Below are the code and all the weights of a small trained network. Each question names an input and a target symbol and asks about switching units off, where a switched-off unit gives its printed mean instead of its output.

import numpy as np


def w(rows, s, z=0):
    codes = np.array(rows[::2]) - 128.0
    scale = np.full(codes.shape[1], s)
    scale[-1] = z or s
    return codes * scale


def f(y):
    return np.maximum(y, 0)


def softmax(a):
    e = np.exp(a - a.max(-1, keepdims=True))
    return e / e.sum(-1, keepdims=True)


def log_softmax(a):
    a = a - a.max(-1, keepdims=True)
    return a - np.log(np.exp(a).sum(-1, keepdims=True))


def net(x, mask):
    ids = ['ΔΠαεζημτ'.index(c) for c in x.split()]
    T = len(ids)
    res = E[ids] + P[:T]
    r = res
    for j in range(2):
        rows = slice(3 * j, 3 * j + 3)
        q, k, v = (r @ M[0][rows].T for M in (Q, K, V))
        z = softmax(np.where(np.tri(T) > 0, q @ k.T / 3**0.5, -1e9)) @ v
        o = O[0][rows]
        res = res + np.where(mask[j], z, o[:, -1]) @ o[:, :-1]
    y = f(res @ A[0][:, :-1].T + A[0][:, -1])
    res = res + np.where(mask[2:18], y, B[0][:, -1]) @ B[0][:, :-1]
    return log_softmax(res[-1] @ U[:, :-1].T + U[:, -1])


Q, K, V, O, A, B = {}, {}, {}, {}, {}, {}
E = w([
[60,145,98],'Δ',
[122,132,107],'Π',
[22,176,87],'α',
[52,211,68],'ε',
[83,100,115],'ζ',
[119,204,69],'η',
[82,2,111],'μ',
[52,84,132],'τ',
],0.019)
P = w([
[232,86,1],'0',
[87,142,165],'1',
[104,42,122],'2',
[86,143,150],'3',
[81,18,119],'4',
[78,158,136],'5',
[109,51,94],'6',
],0.014)
Q[0] = w([
[140,31,5],'H1',
[93,157,95],'H1',
[125,116,49],'H1',
[184,106,154],'H2',
[87,117,20],'H2',
[152,63,51],'H2',
],0.011)
K[0] = w([
[249,30,40],'H1',
[149,158,115],'H1',
[197,147,16],'H1',
[206,113,131],'H2',
[115,102,70],'H2',
[162,178,58],'H2',
],0.014)
V[0] = w([
[156,34,163],'H1',
[123,116,171],'H1',
[250,162,103],'H1',
[175,124,71],'H2',
[129,71,139],'H2',
[73,143,87],'H2',
],0.013)
O[0] = w([
[135,143,243,4],'H1',
[127,110,143,38],'H1',
[251,77,129,184],'H1',
[71,158,134,180],'H2',
[136,99,171,93],'H2',
[100,84,202,236],'H2',
],0.013,0.012)
A[0] = w([
[88,40,111,79],'N1',
[54,183,193,2],'N2',
[168,198,224,184],'N3',
[242,136,117,156],'N4',
[90,246,99,147],'N5',
[133,205,130,111],'N6',
[95,255,59,120],'N7',
[109,51,182,171],'N8',
[168,159,54,131],'N9',
[124,88,155,64],'N10',
[76,94,41,184],'N11',
[252,131,241,193],'N12',
[200,87,188,111],'N13',
[117,24,143,199],'N14',
[70,92,188,82],'N15',
[80,56,168,127],'N16',
],0.0097,0.0072)
B[0] = w([
[153,120,69,169],'N1',
[198,102,55,153],'N2',
[116,103,210,131],'N3',
[119,38,209,173],'N4',
[179,117,179,184],'N5',
[182,159,178,134],'N6',
[108,74,174,205],'N7',
[47,157,131,153],'N8',
[140,194,130,194],'N9',
[143,58,154,132],'N10',
[122,146,170,255],'N11',
[2,86,69,138],'N12',
[92,160,59,140],'N13',
[206,198,197,174],'N14',
[146,132,85,152],'N15',
[203,150,97,157],'N16',
],0.0079,0.025)
U = w([
[58,111,69,105],'Δ',
[74,162,9,139],'Π',
[126,113,126,166],'α',
[95,169,110,151],'ε',
[109,229,207,237],'ζ',
[56,101,170,55],'η',
[48,36,70,2],'μ',
[83,135,136,160],'τ',
],0.013,0.0045)

Each question gives the input, a string of symbols that net reads in full, and the target symbol t.
The units are the heads (3 rows each of Q, K, V and O) and the neurons (one row each of A and B). Each row of codes is followed by its name. A weight is (code - 128) times the scale printed after its matrix; where a second scale follows, it is the last column's (O, A, B and U).
mask holds one flag per unit, heads first, then neurons. A switched-off unit (its flag False) gives its mean, the last column of its rows in O or B, instead of its output. The means were averaged over made-up inputs and are rounded, as every weight is.
A unit's drop is (log p(t) with every unit on - log p(t) with that unit switched off) / (log p(t) with every unit on - log p(t) with every unit switched off).
The circuit of an input: a set's keep is (log p(t) with only the set's units on - log p(t) with every unit switched off) / (log p(t) with every unit on - log p(t) with every unit switched off). Starting from the 12 units with the biggest drops (on a tie, the unit counted first), units are removed one at a time, each time the one whose removal leaves the highest keep (on an exact tie, the one counted first), for as long as the keep stays at least 0.8.
circuit, biggest first: the units of the circuit, biggest drop first
top k neurons: the k neurons with the biggest drops, biggest first
heads that matter: for each layer, one digit per head in row order, 1 if its drop is at least 0.15 and else 0, layers parted by /
drop when u is switched off: that unit's drop, to one decimal
input τ τ μ η η, target ζ: heads that matter	10
input μ η μ ε Π α ζ, target η: top neuron	(N12)
input Π η ε Δ η η ε, target μ: heads that matter	11
input Π Π η τ ζ τ Π, target μ: circuit, biggest first	(H1; N12)
input ε ζ τ τ, target Π: circuit, biggest first	(N2; H1; N15; N4)
input μ η η, target η: circuit, biggest first	(N12; H1)
input τ η τ α ζ, target ζ: heads that matter	10
input ε Δ Δ, target Π: circuit, biggest first	(H1; N7)
input ε η ε Π ε, target Π: circuit, biggest first	(H1; N4)
input η η ε α ε, target α: top 2 neurons	(N14; N4)
input τ ε τ ε τ, target ζ: top 2 neurons	(N14; N8)
input ε η ε, target Π: top 3 neurons	(N4; N5; N1)
input τ ε τ η α, target ζ: heads that matter	11
input ε η ε τ α, target Π: heads that matter	10
input τ η η α Π, target ζ: circuit, biggest first	(H1)
input ε η μ, target Π: heads that matter	01
input ε τ Δ μ ζ, target Π: heads that matter	00
input Δ η η ε η α, target μ: top 3 neurons	(N7; N14; N9)
input η η η τ η ε, target η: top 3 neurons	(N7; N14; N5)
input η η η Π τ η η, target α: top neuron	(N4)
input Π ε η η η, target μ: top 2 neurons	(N12; N11)
input η η η ε τ τ, target Π: top 2 neurons	(N4; N7)
input μ ζ ζ τ Δ τ Π, target η: top 2 neurons	(N12; N3)
input ε Π ε η Π ε α, target Π: drop when N7 is switched off	0.2
input μ ε η, target η: drop when N10 is switched off	0.0
input η η Δ ε ε η ζ, target α: drop when N14 is switched off	0.5
input η η Π τ Π α, target μ: drop when H1 is switched off	0.7
input η η η η ε Π μ, target α: circuit, biggest first	(N14)
